Below are the code and all the weights of a small trained network. Each question names an input and a target symbol and asks about switching units off, where a switched-off unit gives its printed mean instead of its output.

import numpy as np


def w(rows, s, z=0):
    codes = np.array(rows[::2]) - 128.0
    scale = np.full(codes.shape[1], s)
    scale[-1] = z or s
    return codes * scale


def norm(h):
    return h / np.sqrt((h * h).mean(-1, keepdims=True) + 1e-5)


def softmax(a):
    e = np.exp(a - a.max(-1, keepdims=True))
    return e / e.sum(-1, keepdims=True)


def log_softmax(a):
    a = a - a.max(-1, keepdims=True)
    return a - np.log(np.exp(a).sum(-1, keepdims=True))


def net(x, mask):
    ids = ['ΣΦεθλμξτω'.index(c) for c in x.split()]
    T = len(ids)
    res = E[ids] + P[:T]
    u = 0
    for l in range(3):
        r = norm(res)
        for j in range(2):
            rows = slice(2 * j, 2 * j + 2)
            q, k, v = (r @ M[l][rows].T for M in (Q, K, V))
            z = softmax(np.where(np.tri(T) > 0, q @ k.T / 2**0.5, -1e9)) @ v
            o = O[l][rows]
            res = res + np.where(mask[u + j], z, o[:, -1]) @ o[:, :-1]
        u += 2
    return log_softmax(norm(res)[-1] @ U[:, :-1].T + U[:, -1])


Q, K, V, O = {}, {}, {}, {}
E = w([
[99,103,70],'Σ',
[111,116,138],'Φ',
[243,158,120],'ε',
[157,119,131],'θ',
[94,223,6],'λ',
[47,140,60],'μ',
[110,153,155],'ξ',
[43,129,126],'τ',
[117,50,98],'ω',
],0.022)
P = w([
[162,178,146],'0',
[100,175,206],'1',
[77,164,229],'2',
[52,157,248],'3',
[64,170,250],'4',
[53,160,247],'5',
[49,161,246],'6',
[77,154,255],'7',
],0.003)
Q[0] = w([
[137,151,131],'L0H1',
[119,248,118],'L0H1',
[219,214,205],'L0H2',
[57,49,223],'L0H2',
],0.011)
K[0] = w([
[109,155,161],'L0H1',
[176,118,122],'L0H1',
[254,225,150],'L0H2',
[107,94,242],'L0H2',
],0.0087)
V[0] = w([
[104,101,72],'L0H1',
[137,250,129],'L0H1',
[164,162,141],'L0H2',
[165,146,128],'L0H2',
],0.016)
O[0] = w([
[121,96,134,18],'L0H1',
[141,255,193,163],'L0H1',
[33,144,186,65],'L0H2',
[134,97,104,4],'L0H2',
],0.009,0.0015)
Q[1] = w([
[104,173,136],'L1H1',
[83,107,245],'L1H1',
[115,83,113],'L1H2',
[58,110,100],'L1H2',
],0.011)
K[1] = w([
[164,75,92],'L1H1',
[110,220,1],'L1H1',
[54,210,122],'L1H2',
[65,196,195],'L1H2',
],0.0055)
V[1] = w([
[161,81,124],'L1H1',
[254,145,62],'L1H1',
[24,40,229],'L1H2',
[172,153,193],'L1H2',
],0.0045)
O[1] = w([
[198,190,80,23],'L1H1',
[167,108,160,22],'L1H1',
[143,159,255,254],'L1H2',
[165,18,102,198],'L1H2',
],0.0076,0.00054)
Q[2] = w([
[2,106,92],'L2H1',
[4,106,212],'L2H1',
[217,149,127],'L2H2',
[252,81,249],'L2H2',
],0.0099)
K[2] = w([
[68,168,102],'L2H1',
[5,108,128],'L2H1',
[150,190,138],'L2H2',
[241,109,204],'L2H2',
],0.015)
V[2] = w([
[119,153,10],'L2H1',
[149,98,110],'L2H1',
[159,156,155],'L2H2',
[142,83,174],'L2H2',
],0.014)
O[2] = w([
[119,209,54,60],'L2H1',
[254,208,172,5],'L2H1',
[186,245,173,192],'L2H2',
[122,191,35,124],'L2H2',
],0.0066,0.0017)
U = w([
[77,161,183,97],'Σ',
[124,71,182,128],'Φ',
[113,38,82,212],'ε',
[187,165,171,223],'θ',
[110,127,130,4],'λ',
[57,205,67,94],'μ',
[158,111,92,232],'ξ',
[5,109,148,65],'τ',
[105,129,154,72],'ω',
],0.014,0.0037)

Each question gives the input, a string of symbols that net reads in full, and the target symbol t.
The units are the heads (2 rows each of Q, K, V and O). Each row of codes is followed by its name. A weight is (code - 128) times the scale printed after its matrix; where a second scale follows, it is the last column's (O and U).
mask holds one flag per head, layer by layer. A switched-off head (its flag False) gives its mean, the last column of its rows in O, instead of its output. The means were averaged over made-up inputs and are rounded, as every weight is.
A unit's drop is (log p(t) with every unit on - log p(t) with that unit switched off) / (log p(t) with every unit on - log p(t) with every unit switched off).
The circuit of an input: a set's keep is (log p(t) with only the set's units on - log p(t) with every unit switched off) / (log p(t) with every unit on - log p(t) with every unit switched off). Starting from all 6 units, units are removed one at a time, each time the one whose removal leaves the highest keep (on an exact tie, the one counted first), for as long as the keep stays at least 0.8.
units of the circuit, in order: the units of the circuit, biggest drop first
unit that matters most: the unit with the biggest drop
which heads matter: for each layer, one digit per head in row order, 1 if its drop is at least 0.15 and else 0, layers parted by /
drop when u is switched off: that unit's drop, to one decimal
input Φ ξ Φ ω ω μ, target ε: unit that matters most	L0H1
input μ ω Σ τ, target ε: which heads matter	11 / 00 / 01
input Φ Φ τ ω μ Φ, target ε: which heads matter	11 / 00 / 01
input ω Φ Φ, target ε: which heads matter	10 / 00 / 01
input Φ Σ Φ, target ξ: which heads matter	11 / 10 / 10
input Φ ε Φ Φ, target θ: which heads matter	01 / 10 / 11
input ξ ε Φ ω μ, target ε: which heads matter	11 / 01 / 01
input θ Φ Φ Φ, target Φ: units of the circuit, in order	[L2H1; L0H2]
input Φ Φ Φ, target ξ: which heads matter	11 / 10 / 11
input Φ μ Φ, target μ: which heads matter	01 / 00 / 10
input Φ Φ ε ε Φ Φ, target θ: units of the circuit, in order	[L0H2; L2H2]
input ξ ε θ, target Σ: which heads matter	11 / 00 / 00
input Φ Φ Σ Σ ε Φ μ Φ, target μ: units of the circuit, in order	[L2H1; L0H2; L1H2; L0H1]
input ε τ θ, target τ: units of the circuit, in order	[L0H2]
input ε Φ μ θ, target μ: which heads matter	01 / 00 / 11
input τ τ θ, target τ: drop when L0H2 is switched off	1.0
input λ Φ Φ ε μ θ, target μ: drop when L2H1 is switched off	0.4
input λ ε θ, target Σ: drop when L0H1 is switched off	0.5
